Below are the code and all the weights of a small trained network. Each question names an input and a class and asks about switching units off, where a switched-off unit gives its printed mean instead of its output.

import numpy as np


def w(rows, s, z=0):
    codes = np.array(rows[::2]) - 128.0
    scale = np.full(codes.shape[1], s)
    scale[-1] = z or s
    return codes * scale


def norm(h):
    return h / np.sqrt((h * h).mean(-1, keepdims=True) + 1e-5)


def f(y):
    return np.maximum(y, 0)


def log_softmax(a):
    a = a - a.max(-1, keepdims=True)
    return a - np.log(np.exp(a).sum(-1, keepdims=True))


def net(x, mask):
    res = np.array(x, float).reshape(1, 5) / 4 @ E
    u = 0
    for l in range(4):
        y = f(norm(res) @ A[l][:, :-1].T + A[l][:, -1])
        res = res + np.where(mask[u : u + 14], y, B[l][:, -1]) @ B[l][:, :-1]
        u += 14
    return log_softmax(norm(res)[-1] @ U[:, :-1].T + U[:, -1])


A, B = {}, {}
E = w([
[128,129,130],'x0',
[103,220,38],'x1',
[129,128,127],'x2',
[80,54,3],'x3',
[204,117,85],'x4',
],0.0029)
A[0] = w([
[105,140,106,68],'0.n0',
[201,120,98,70],'0.n1',
[31,162,91,13],'0.n2',
[154,199,186,104],'0.n3',
[150,41,94,98],'0.n4',
[190,51,104,56],'0.n5',
[145,107,174,92],'0.n6',
[58,146,89,2],'0.n7',
[193,152,145,85],'0.n8',
[137,253,132,47],'0.n9',
[126,65,133,147],'0.n10',
[110,53,125,144],'0.n11',
[106,105,131,81],'0.n12',
[135,192,161,136],'0.n13',
],0.0056,0.0032)
B[0] = w([
[143,153,81,136],'0.n0',
[21,82,172,172],'0.n1',
[89,141,41,167],'0.n2',
[3,111,95,254],'0.n3',
[127,119,165,230],'0.n4',
[176,79,12,196],'0.n5',
[143,106,140,180],'0.n6',
[87,137,66,148],'0.n7',
[158,165,99,186],'0.n8',
[33,186,162,229],'0.n9',
[76,53,138,227],'0.n10',
[58,42,106,240],'0.n11',
[102,57,114,137],'0.n12',
[70,38,173,235],'0.n13',
],0.003,0.0019)
A[1] = w([
[103,169,91,175],'1.n0',
[152,123,136,5],'1.n1',
[135,175,148,177],'1.n2',
[115,82,140,109],'1.n3',
[149,146,151,108],'1.n4',
[150,119,83,192],'1.n5',
[149,118,147,94],'1.n6',
[109,115,143,113],'1.n7',
[136,247,121,113],'1.n8',
[184,202,103,96],'1.n9',
[179,107,93,33],'1.n10',
[137,168,109,54],'1.n11',
[177,132,140,187],'1.n12',
[124,127,104,65],'1.n13',
],0.012,0.0015)
B[1] = w([
[105,150,131,234],'1.n0',
[210,210,117,135],'1.n1',
[106,68,98,192],'1.n2',
[123,122,200,218],'1.n3',
[157,89,79,156],'1.n4',
[120,202,108,210],'1.n5',
[154,255,147,155],'1.n6',
[171,128,161,174],'1.n7',
[94,45,122,255],'1.n8',
[115,84,171,187],'1.n9',
[155,103,118,175],'1.n10',
[158,90,174,165],'1.n11',
[101,181,88,163],'1.n12',
[129,180,103,157],'1.n13',
],0.0044,0.0037)
A[2] = w([
[57,253,77,177],'2.n0',
[75,240,114,34],'2.n1',
[99,148,137,95],'2.n2',
[178,64,213,234],'2.n3',
[216,155,198,134],'2.n4',
[100,52,173,103],'2.n5',
[6,129,112,60],'2.n6',
[244,153,146,6],'2.n7',
[168,56,172,126],'2.n8',
[108,130,134,59],'2.n9',
[129,13,26,146],'2.n10',
[169,108,132,196],'2.n11',
[103,182,129,59],'2.n12',
[40,173,159,150],'2.n13',
],0.0053,0.0018)
B[2] = w([
[69,187,125,207],'2.n0',
[87,83,71,153],'2.n1',
[132,184,105,141],'2.n2',
[171,184,12,250],'2.n3',
[90,253,84,177],'2.n4',
[96,168,162,224],'2.n5',
[91,97,118,224],'2.n6',
[203,179,26,149],'2.n7',
[51,198,46,198],'2.n8',
[128,132,148,131],'2.n9',
[227,125,224,254],'2.n10',
[99,181,82,163],'2.n11',
[54,112,87,134],'2.n12',
[135,92,86,205],'2.n13',
],0.0026,0.0036)
A[3] = w([
[185,134,150,140],'3.n0',
[142,204,61,159],'3.n1',
[119,169,202,102],'3.n2',
[146,71,94,56],'3.n3',
[196,134,88,254],'3.n4',
[138,83,130,157],'3.n5',
[192,209,74,117],'3.n6',
[142,174,159,28],'3.n7',
[255,63,116,38],'3.n8',
[113,73,138,125],'3.n9',
[56,118,64,220],'3.n10',
[103,79,115,169],'3.n11',
[162,101,178,149],'3.n12',
[119,188,209,187],'3.n13',
],0.0087,0.002)
B[3] = w([
[107,71,148,148],'3.n0',
[231,183,144,202],'3.n1',
[143,204,36,166],'3.n2',
[23,208,92,158],'3.n3',
[164,67,135,183],'3.n4',
[95,81,193,163],'3.n5',
[235,85,254,193],'3.n6',
[84,107,99,144],'3.n7',
[69,69,23,168],'3.n8',
[150,138,197,181],'3.n9',
[200,149,167,253],'3.n10',
[191,138,149,199],'3.n11',
[170,161,57,153],'3.n12',
[137,123,20,185],'3.n13',
],0.0043,0.0055)
U = w([
[115,224,27,201],'0',
[117,63,248,158],'1',
[242,153,130,219],'2',
[128,33,43,7],'3',
[26,172,164,28],'4',
],0.015,0.0021)

Each question gives the input, the list of numbers given to net, and the class t.
The units are the neurons (one row each of A and B). Each row of codes is followed by its name. A weight is (code - 128) times the scale printed after its matrix; where a second scale follows, it is the last column's (A, B and U).
mask holds one flag per neuron, layer by layer. A switched-off neuron (its flag False) gives its mean, the last column of its row in B, instead of its output. The means were averaged over made-up inputs and are rounded, as every weight is.
A unit's drop is (log p(t) with every unit on - log p(t) with that unit switched off) / (log p(t) with every unit on - log p(t) with every unit switched off).
The circuit of an input: a set's keep is (log p(t) with only the set's units on - log p(t) with every unit switched off) / (log p(t) with every unit on - log p(t) with every unit switched off). Starting from the 12 units with the biggest drops (on a tie, the unit counted first), units are removed one at a time, each time the one whose removal leaves the highest keep (on an exact tie, the one counted first), for as long as the keep stays at least 0.8.
units of the circuit, in order: the units of the circuit, biggest drop first
unit that matters most: the unit with the biggest drop
k most important neurons: the k neurons with the biggest drops, biggest first
top k neurons in layer l: the k neurons of layer l with the biggest drops, biggest first
drop when u is switched off: that unit's drop, to one decimal
input [8,-1,1,-5,-8], class 0: units of the circuit, in order : 3.n2, 3.n13
input [-2,2,-1,-2,0], class 4: unit that matters most : 0.n3
input [-7,1,8,-6,-3], class 4: 4 most important neurons : 0.n3, 2.n10, 1.n2, 3.n6
input [4,0,5,-2,-5], class 0: units of the circuit, in order : 3.n13, 3.n6
input [-7,6,-1,8,1], class 2: units of the circuit, in order : 3.n1, 3.n10, 0.n3, 2.n10
input [8,1,7,-3,-3], class 4: units of the circuit, in order : 3.n6, 0.n13
input [1,4,7,-2,-1], class 4: 3 most important neurons : 0.n9, 3.n6, 0.n3
input [5,1,-7,6,-4], class 0: 4 most important neurons : 1.n8, 0.n13, 3.n6, 0.n2
input [1,0,2,4,-1], class 1: 2 most important neurons : 2.n3, 0.n11
input [2,1,-3,-7,-3], class 4: 3 most important neurons : 0.n3, 2.n10, 1.n2
input [1,6,-5,-8,-3], class 4: 2 most important neurons : 0.n9, 1.n8
input [-4,2,-4,-8,-2], class 4: top 2 neurons in layer 3 : 3.n6, 3.n1
input [0,-4,7,2,1], class 3: top 4 neurons in layer 2 : 2.n10, 2.n3, 2.n0, 2.n6
input [4,1,4,4,3], class 2: unit that matters most : 1.n5
input [2,5,5,1,2], class 2: 3 most important neurons : 3.n10, 1.n5, 1.n8
input [5,0,5,2,5], class 3: 3 most important neurons : 3.n8, 0.n1, 2.n10
input [1,5,-3,-5,0], class 4: 2 most important neurons : 0.n9, 0.n3
input [-2,-6,-4,1,4], class 3: 2 most important neurons : 0.n11, 0.n10
input [-6,2,-4,-1,0], class 4: 3 most important neurons : 3.n6, 0.n13, 0.n3
input [-7,-3,-5,-3,0], class 0: unit that matters most : 0.n3
input [1,5,8,0,6], class 1: top 3 neurons in layer 1 : 1.n8, 1.n9, 1.n0
input [2,2,2,6,6], class 2: drop when 1.n5 is switched off : 0.4
